Below is a small trained network, with its code and all its weights. Each question gives an input and a class and asks what happens when units are switched off, that is, made to give their printed mean instead of their output.

import numpy as np


def w(rows, s, z=0):
    codes = np.array(rows[::2]) - 128.0
    scale = np.full(codes.shape[1], s)
    scale[-1] = z or s
    return codes * scale


def f(y):
    return np.maximum(y, 0)


def log_softmax(a):
    a = a - a.max(-1, keepdims=True)
    return a - np.log(np.exp(a).sum(-1, keepdims=True))


def net(x, mask):
    res = np.array(x, float).reshape(1, 5) / 4 @ E
    y = f(res @ A[0][:, :-1].T + A[0][:, -1])
    res = res + np.where(mask, y, B[0][:, -1]) @ B[0][:, :-1]
    return log_softmax(res[-1] @ U[:, :-1].T + U[:, -1])


A, B = {}, {}
E = w([
[95,108,128,122,77,163,119,203,2,37,181],'x0',
[72,81,113,174,72,43,113,67,172,140,199],'x1',
[105,43,239,107,148,142,137,88,122,167,68],'x2',
[73,128,57,87,198,92,43,115,56,180,210],'x3',
[202,41,79,165,189,165,175,89,120,147,131],'x4',
],0.0077)
A[0] = w([
[153,101,129,163,113,141,163,119,137,107,133,104],'neuron 1',
[127,124,127,131,101,167,134,186,72,64,151,148],'neuron 2',
[123,53,169,147,124,121,152,74,146,147,117,224],'neuron 3',
[111,126,215,107,119,132,135,120,148,147,68,178],'neuron 4',
[121,54,166,148,123,120,152,74,146,147,117,216],'neuron 5',
[83,135,86,143,110,11,82,98,141,146,190,255],'neuron 6',
[58,106,137,116,117,109,79,134,83,119,170,161],'neuron 7',
[144,114,133,176,63,113,163,121,153,92,144,156],'neuron 8',
[149,92,90,130,209,132,120,76,120,187,143,196],'neuron 9',
[121,188,149,127,90,97,127,134,183,124,106,130],'neuron 10',
[60,115,136,94,131,118,67,134,82,129,158,164],'neuron 11',
[76,138,126,114,113,97,83,133,108,125,156,140],'neuron 12',
[133,129,123,131,104,166,134,187,75,66,146,140],'neuron 13',
],0.012,0.0022)
B[0] = w([
[152,120,126,146,111,106,136,105,152,123,128,159],'neuron 1',
[51,153,141,129,150,176,157,133,120,96,129,213],'neuron 2',
[135,125,182,194,142,118,137,118,97,132,202,200],'neuron 3',
[85,109,146,95,149,161,141,71,149,139,102,201],'neuron 4',
[130,127,188,198,143,120,140,117,96,131,202,198],'neuron 5',
[109,3,143,137,143,126,115,20,158,231,143,247],'neuron 6',
[148,136,93,120,61,111,66,148,152,131,104,207],'neuron 7',
[154,144,110,126,84,106,132,127,175,107,94,176],'neuron 8',
[147,115,92,65,142,157,103,141,112,172,87,214],'neuron 9',
[93,160,100,112,67,125,100,170,138,105,90,181],'neuron 10',
[169,141,112,134,78,97,72,150,133,133,119,208],'neuron 11',
[165,95,117,133,100,108,81,115,145,166,126,189],'neuron 12',
[59,147,143,130,155,175,154,128,119,103,135,209],'neuron 13',
],0.013,0.014)
U = w([
[133,119,73,41,106,145,117,128,162,138,54,182],'0',
[218,150,129,97,146,81,97,185,85,152,112,75],'1',
[102,96,151,134,244,172,166,92,103,155,179,130],'2',
[82,182,163,146,141,149,197,144,125,79,135,137],'3',
[157,110,134,167,96,47,110,110,153,147,160,154],'4',
[226,141,86,161,100,64,167,158,139,88,157,90],'5',
[108,173,88,116,108,138,111,227,100,101,125,96],'6',
[143,144,124,106,146,61,158,154,110,117,168,2],'7',
],0.011,0.005)

Each question gives the input, the list of numbers given to net, and the class t.
The units are the neurons (one row each of A and B). Each row of codes is followed by its name. A weight is (code - 128) times the scale printed after its matrix; where a second scale follows, it is the last column's (A, B and U).
mask holds one flag per neuron, in row order. A switched-off neuron (its flag False) gives its mean, the last column of its row in B, instead of its output. The means were averaged over made-up inputs and are rounded, as every weight is.
A unit's drop is (log p(t) with every unit on - log p(t) with that unit switched off) / (log p(t) with every unit on - log p(t) with every unit switched off).
The circuit of an input: a set's keep is (log p(t) with only the set's units on - log p(t) with every unit switched off) / (log p(t) with every unit on - log p(t) with every unit switched off). Starting from the 12 units with the biggest drops (on a tie, the unit counted first), units are removed one at a time, each time the one whose removal leaves the highest keep (on an exact tie, the one counted first), for as long as the keep stays at least 0.8.
units of the circuit, in order: the units of the circuit, biggest drop first
unit that matters most: the unit with the biggest drop
top k neurons: the k neurons with the biggest drops, biggest first
drop of u: that unit's drop, to one decimal
input [7,7,5,1,7], class 4: unit that matters most	neuron 7
input [8,-7,7,-2,-8], class 3: top 2 neurons	neuron 2; neuron 13
input [-3,-8,-5,-3,-6], class 6: top 2 neurons	neuron 6; neuron 10
input [2,-7,5,4,2], class 0: top 4 neurons	neuron 5; neuron 3; neuron 6; neuron 9
input [0,6,8,-2,-1], class 2: top 2 neurons	neuron 4; neuron 11
input [-1,-7,1,-2,-4], class 3: units of the circuit, in order	neuron 6; neuron 9
input [-8,-6,-3,0,7], class 1: units of the circuit, in order	neuron 6; neuron 4
input [5,4,-1,-8,-7], class 3: top 2 neurons	neuron 9; neuron 2
input [-2,-1,3,2,-5], class 0: top 2 neurons	neuron 5; neuron 3
input [1,-4,-8,6,4], class 0: top 3 neurons	neuron 5; neuron 3; neuron 9
input [1,-8,2,6,-5], class 6: top 2 neurons	neuron 6; neuron 9
input [3,1,3,0,0], class 3: top 3 neurons	neuron 6; neuron 9; neuron 12
input [-2,-3,-8,-2,-7], class 6: units of the circuit, in order	neuron 6; neuron 10
input [-1,-3,-1,8,-7], class 4: top 2 neurons	neuron 6; neuron 9
input [-8,1,-6,-1,4], class 0: units of the circuit, in order	neuron 9
input [-2,3,-8,2,6], class 2: top 3 neurons	neuron 7; neuron 6; neuron 11
input [-4,2,7,2,-4], class 2: top 2 neurons	neuron 4; neuron 8
input [-6,1,7,-6,-6], class 3: top 2 neurons	neuron 6; neuron 10
input [5,1,5,1,-5], class 0: top 2 neurons	neuron 5; neuron 3
input [-7,3,7,-8,7], class 2: unit that matters most	neuron 4
input [8,-1,-7,4,-7], class 0: drop of neuron 9	-0.4
input [8,4,-1,0,-7], class 0: drop of neuron 11	-0.1
input [-7,3,-2,3,1], class 2: drop of neuron 7	0.2
input [-8,-1,-8,-4,-2], class 0: drop of neuron 3	0.5
